Each row has a class, written after it.
[ -89  -60  -53  109 -169  -18 -120  136  126 -237  112   61   56 -122
  113   73   39  -75  -30  -50 -161  -19   73 -223  -35 -157 -154   89
  -52  108  113  131  198]	z830
[ 549  -35 -137 -441  319   -4   89 -170  121  543 -310 -204   23  217
    5 -650   -2 -365  229  -14  341 -370 -238  214 -120  260  239 -207
 -177  -22  -87 -264 -561]	z605
[ 117  434  128 -400  -30 -123 -413 -311  306  -97  -48  -74   86 -312
 -601   -2  -71 -223 -100  -97  257   88 -181 -389  145  303  192 -236
 -159  172  283    6  253]	z127
[-389 -284   74  -56 -103  -28  114  -72 -468    5  544 -711  -35  122
 -172 -502 -189  268    0   -5 -175 -363 -188  189 -478 -411 -291 -241
  244 -163 -374   -6  184]	z830
[ 162  197  159  -23  304   54  812  149  108  227 -280 -362 -324  441
 -357 -219 -129 -155  195 -559 -323 -122   21  138  704   62  339 -141
 -206  300 -279  167 -290]	z132
[ -81   42 -313  -29  221 -192  169   78   13  -28  207  187  246   29
 -146 -253   95 -152 -123  -52  -39  -31  107  185  -87   72  187  176
 -130   72 -153  -50 -128]	z875
[-191   11  -76  171 -107  -42 -195   50   36 -215  313   99   32  -88
 -105  191  -31   95  -57 -165 -280  -66   75 -198  -31 -182  -21  -34
  -48  130  -83  152  180]	z628
[  73  -40  111 -172 -388   76 -165  171  275  -57 -391 -126 -375 -280
 -106 -104 -174 -184  -31  219  367   30 -274 -194 -127  134  -88  351
   55  -80  372  -79  179]	z249
[  86   10  -26 -128   58  -40   77   33  -68  111  -55    8  -34  197
  -76   -5   -7   34   62 -115   62   37  168  117   84  137  174  -32
  -67   88 -107    2 -242]	z605
[  89   33  206  125   64 -133  -65  -79   50  -87  -14   38   44  -68
  -82  -40   73  234   65   -1 -207  129 -183  180  148 -127  -87  -96
  213 -117  -32 -127   71]	z227
[  16  148  -34  103  -35  -58 -342  356  395 -169 -174  639 -296 -322
  254  472  265 -143   97 -146   25   44   57 -505  160  161  111  173
   -6  147  350  -30  125]	z249
[-216  102  160   39 -282  -13  -61  -15    8 -133  148   -2  -80  -68
 -139   77 -215  -26  -99  171   77    4   53  -70 -173  -94  -83   83
  -44  -28   15  -37  212]	z615
[  38  -82   77  -76  -72  -81  -12   48 -163  110    3   -1   18  118
  -62 -132  -30   18   49  118  223   -3   80  163 -192   14   -3   55
   63  -47  -77 -132 -141]	z875
[  36  -36   66   41   27  -22   41  110 -108   26  145   50  116  115
 -160   37   -5   21    1  -99   -5  105  150   39   84   26  132  -30
  -34  118  -62   53  -34]	z628
[ 217  236  231  189 -342 -181 -337  163    3  -46 -226 -256   56 -344
  -84  327 -169   61  -83  256  325   85 -341 -217  124  -86 -220   27
  212 -160  493 -104  249]	z830
[ 182  -68   13 -133   -2   71   33   57  -42   75  -77   86  -16   87
  -17  -41  105  -43   95  -84   81   21   33   32  -38   49   11  -67
    2   19  -44   41 -168]	z127
[ -92  126   99   70   52 -208  -21  155  -42   92   -5  278 -446  147
   83  -83 -372 -156 -153   85  354  223  469 -162  -27  192  261  412
 -241  201    6 -407 -359]	z154
[ 234  -73  277  278 -216  141  -54   39  212  107 -710   93 -255  -51
  350  363  -72  212  123  -40    4   38  -63 -101  438   75   -2  117
  187  -32  206  100  -46]	z628
[-262  -96  504  -85  -87   59  390  585 -421 -133  280 -472 -304   81
 -114  217  -61 -179  113  375  752  417   36    5   40  -18 -197   42
  228 -136  225 -191  660]	z562
[  57  -32 -243  -95  146 -126  -26   28  171  -45  125  208  213  -45
  -61 -142  181 -115  -35 -265 -148   48  165  -24   61   27   71   49
 -166  195 -103  112  -87]	z605
[ 139   72  293  167  -59   -9 -340   50  121 -116   47   18 -131 -227
  -58  233  -95  197   89  -74  -81  223 -152 -256  103 -215 -177  -77
  221   49  207 -113  161]	z227
[ 198  245  429  154 -412  -68 -369   77   45 -135 -291 -358 -152 -264
 -282  508 -264  108   -1  262  264  -87 -318 -399  153  139 -105  -86
  160 -130  592 -101  411]	z249
[ -23 -122   61    0  -98   49 -495  299  -43   35  338  -27 -521  -47
  183  132 -401 -121   24 -164  287  209  315 -640 -248 -244 -173  137
   -9  372  122 -267 -200]	z875
[-329  293   22  241 -493 -183 -295   56 -112 -185 -136   86  -54   44
  206  446 -371  182 -350  254   70  -62  208 -423 -146 -148   86  327
 -246  262  281  210  218]	z227
[   6   24 -280  -62  136  -36   29  120   74  -52  180  147  212  -22
  -43  -66  168 -140  -11 -200  -80   53  150  -25  -25   81  157   70
 -151  173  -16   97 -113]	z615
[-272  283  551  105  225 -238 -128  123 -351  188  899 -175  239  -10
 -498  434 -561  -90 -130  264  359  468  568 -162   58 -138 -224  147
   95  133  174 -493  370]	z249
[ -67   40  230  110 -259 -168  379  198 -286  239  -90 -415 -304  191
 -530  228 -589  118 -377  167 -209 -197 -191  342  565   70   38   54
   19 -305   16 -133  275]	z615
[-119   -4  116  219  -60  -50 -114   59   37  -81  248  129   74  -72
  -33  100 -168   22  -65  -10 -112   -5   78 -133  -54 -165  -80   58
   23   65    4  -34  173]	z605
[ 114  171 -363 -399  181 -160 -241 -247 -268   34  263 -709  461   79
  138 -162 -102  184  -92  854  629 -315 -363  274 -874 -179   25 -118
   52 -194  152 -187  123]	z249
[ 379  199  105  -70 -123 -431 -102  171  359  101 -413   89  148 -330
 -219  291  209 -123  150  -52  153  223 -125  363  763  466  134  -40
  156 -201  249 -195   64]	z875
[  88  -71  238  -69   40    8   42  -76 -116  140   52 -199   -4    0
  -73   -9 -132  158  138  220  134  100 -109  274  -97  -14  -52 -107
  243 -226   11 -149  120]	z249
[   6  359  -50  -44 -293 -388 -257   58  158 -123 -105  118   71 -169
 -172  159   69 -312  -77  -39  253  223  249 -175  268  283  135  101
 -339  146  153  -11 -119]	z628
[  56   49  -30  -71   64  -49   20   15  -17   61  -23   83  161   24
 -164   32  138   17   11  -49    0  -33  -34  120   69  106  144  -52
  -54  -16  -38   61   70]	z615
[ -44  307   30 -259 -371 -260   15  -71   45 -316 -249 -108  228  -42
  -80 -381  267 -178  135  629  500   63 -500  487 -304  250    5  124
  152 -323  318 -196  176]	z127
[  55  -97  147 -104  -51  343 -221  233 -262  -19  179 -338   19  160
 -232  122  -35  171  218  210  151  115 -261  -92 -415 -142  -80   84
  169   14  315    0  115]	z605
[-178   65   40  180 -127  -88 -156   51  -56 -226  319  121  121  -42
 -175  144 -104  151  -88  -60 -284   17   71 -135 -149 -306  -72    6
  -21   94  -46  147  217]	z227
[ 136  140   32 -108   55   -4  -59 -106  -37   72  -50  -11   88  118
 -312   11   54   -1   70 -101  -33 -101   -5   58   78  155  154 -222
  -49   18  -85   27 -197]	z132
[  93   58  240  -58 -119   33   86    6   55  184 -244   22 -111   66
  -22  105 -255  -29   29  199  101   -5   33   98  103  118   73  119
  -14  -73  167 -107   20]	z227
[ 406   43  522  -22  180 -367 -215   27   45  315  448 -449   38 -339
 -495  196 -455  171    9  154  203  233  -53  132  404 -101 -244 -202
  335 -101  144 -601  394]	z127
[  46  583   47 -136 -140 -197 -109 -334  180   38 -141  248  124   46
 -366  -19  -19  -82  -27  106  -11 -196 -211  129   27  169  163 -104
 -150   -2   45 -142 -189]	z605
[  96   -4  273   76   26   55 -285 -135   59 -135   95    5   93 -147
 -108   10    4  242   49   33  -40  142 -105 -193 -165 -173 -175    7
  174   69  134  -60  170]	z127
[ -59  -51  191   76  198  266  158  -90 -194  382  195 -139 -257  149
 -199  139 -337  -35 -120  126   83  260  249  -64  149 -144   56  -58
 -127  168 -240  -68  -92]	z562
[-142   38  -70  133  -79 -123   12  182   20 -156  167  121  -30  -45
  104   20  -14  -76   25   20  -24  -21   44  -11 -120 -109  -30  100
  -16   16   -4  -17   60]	z562
[-125   -4  -81  121 -113 -107  -70  -11   42 -220  117  210  159  -38
   72  -34   62   36 -122  -88 -293  -75  -53   14  -60 -212 -108  -51
   49  -52  -72  161  105]	z154
[  98  -49  244  134    5   51 -159 -100  177  -97   24  226   30 -258
  258  247  242  167  104   25 -144  209    0 -183   98 -158 -212 -152
  113  -14  119   25  216]	z628
[ 104  -24  -56   55   37   28   -8  100  -87   61  -81  123   66  109
   29   86  202  -51  109  -60  131   13   96   50   89   85   11   -4
   43   54  -91  -10 -201]	z127
[  -9   30  -83  -68  149  -65  -60  -13   56  -50  372   75  210  -16
 -261 -128  -56  -38  -89 -106 -102   71  104   73  -88  -44   52   35
  -52  120  -97  -64   -3]	z154
[  -7  -22 -194 -200  132  -56  125    5  112    7  104   51  148    8
 -140 -254  100 -267  -96 -101   -3    4  164   51   39  142  110   52
 -177   97  -80   33 -100]	z154
[ 104   16  -67  -62   90    0   16   45  -63   82 -126   71   54  137
  -32    6   47   31   78  -85   91  -55   88   73   16  162  156   10
    2   48  -28   32 -186]	z132
[-137   10  137  108  335   38  211  192 -203  135  -27 -143 -165   23
 -239  113 -163   83   10 -384   99  213  145  -68  341  257  190  210
   21   47  -41  -76   47]	z227
[  92  122   -8 -229 -270 -254  124   14  130 -126 -364  -54  -68   30
 -200 -250   69 -221 -122   51 -128  237 -142  227  322  351  169   87
 -194  -98  236   50 -100]	z249
[  39   -3  -75   -3  120  -14  141  184  -76   59  -20  107  132  135
   12   44  237 -101  121  -56   93   84  124   67   70   67  147    9
  -36  108  -33   71 -111]	z875
[ 113   46   36  -43  -60  116  -23   64  -29   35 -267  -10  -24  136
  -10  137  149  -53  180   47  234   14   57   15   66  239  165  -13
  -47   62   58    6 -162]	z227
[  16   32 -300 -119  127  -61   80   62  130  -94  106  245  186    7
  -25 -247  174 -239  -12 -130   28   46  176   30 -127  105  113  197
 -180  179  -77   37 -209]	z127
[ 218   33  346  109 -137  228 -421 -435  -87   32 -326 -227  167 -129
 -565  138  259  263  124  166  -13 -393 -644  107    3  113 -406 -333
  387 -480  -15 -181  108]	z249
[ -72  -14 -122  160  -49  -59 -246   11  134 -202  305  200  193 -128
   20  103  -79  137  -41  -75 -268  -55  -10  -97 -188 -281 -111   50
   67   94   -1   87  180]	z605
[  55   27   27   -6   67 -138   16   63 -127   89  122   81   56  134
 -184  -12   -2   75   22  -76   43   61  100  189   54    9   98  -70
   35   22 -186  -79 -154]	z605
[-165  -24  -41  185 -110  -57 -127  165   27 -267  270  131   48  -31
   16   79  -74   96  -24  -46 -273  -13   13  -84 -166 -245  -54  114
    8   82   16   71  194]	z227
[ 126  -18 -167  -20   90  -45   69  -15  -68  150 -153   98  140   86
   79    6  238   55  119   10   95 -122   10  248   42  147  147  -96
   54  -76 -131   11 -182]	z615
[-128  -97 -429   -8  376 -457  113  406 -284 -162  819 -232  183   47
   76  -90   28   -8   18  256  324  212  397  385 -217   -6   16  221
   53   35 -148 -449   15]	z132
[ -61  148   46   61  -55  -25  -24  100 -152   14   18   38   43  145
 -161  200   26  -38   55    7  198   47  116    2   74  147  142  -19
  -41   74  -18  -21  -78]	z605
[ 124  -23   37 -151  -18  -16   19  -41   56   85 -199  163   53   32
  -48   14  195  -92   64  -49  102    9   62  132  119  206   31  -62
  -22  -43  -66   27  -61]	z249
[ -23  100 -108  231  -13  -97  -80  -32   91 -119   71  158  181 -141
  -18  149   71   92  -21  -18 -267 -190 -215   80   76 -166  -56 -137
  117 -111  -75   50  169]	z227
[   6   73  -60  137  144   52 -277  -18  -81  -28  122  135  136  -37
  232  162   11   58   59   79  146  171   95 -274 -236 -101  -73  170
   12  161  191  -49  -21]	z127
[ 427  -41  -56  271  587 -262  405  183   50  444 -306 -776   39  -96
  213 -109  273  -53  454  209  307  -37 -134  487  596  354  323 -236
  309 -260  -60 -424 -423]	z249
[  -4 -151  230 -113 -179  290 -368  183  167 -119  259   -1 -256 -208
  120   12 -351  -17    1  182  242  312  -34 -445 -511 -315 -155  245
   79  203  372  -56  292]	z154
[  43  125  -17  -17  -22  -44   13   35  -54   39 -134   74   28   61
  -68   66  143   -8  108   -2  191  -43   76   -4   51  125  173  -70
  -11   85  -15   54  -82]	z830
[-140   19  -63  141 -142  -72 -270  -44   71 -216   70  236   99 -159
   42  187   22  127  -65  -24 -117  -74  -15 -140 -101 -110  -83   41
   41  -17   28  112  292]	z615
[  50  -67   36   60  142 -121   27   85 -157   97  144   30  165   71
  -66    5   57   27    4  -71   37  104  127  138   67   13   -9   -5
   51   11 -109  -60  -20]	z249
[-176   12  -45  119 -128  -96 -175    9  -65 -217  284    2  128  -42
  -40   26 -116  111 -108  -43 -194 -136  -46 -143 -234 -312 -139  -28
   53   41  -52  146  221]	z127
[ -17  -41 -289 -118  248 -138  203   65   18   42  254  195  225   16
 -123 -273  113 -169  -90 -235 -129   -2  247  114  -79   43  189   40
 -229  132 -242  114 -191]	z562
[ 200  -15   33 -604 -270   51  125 -255  248    7 -647 -742   22 -110
 -157 -271  307 -189  170  195  221 -371 -392  -68  108  305  -29 -234
 -137 -105  307  337  365]	z127
[ 167   29  -78   11   -4  -16   12  -48   39   80 -368  185  118   80
   64   15  323   30  156  -58   98  -88  -29  191  147  280  182  -37
    1  -21  -58   36 -186]	z615
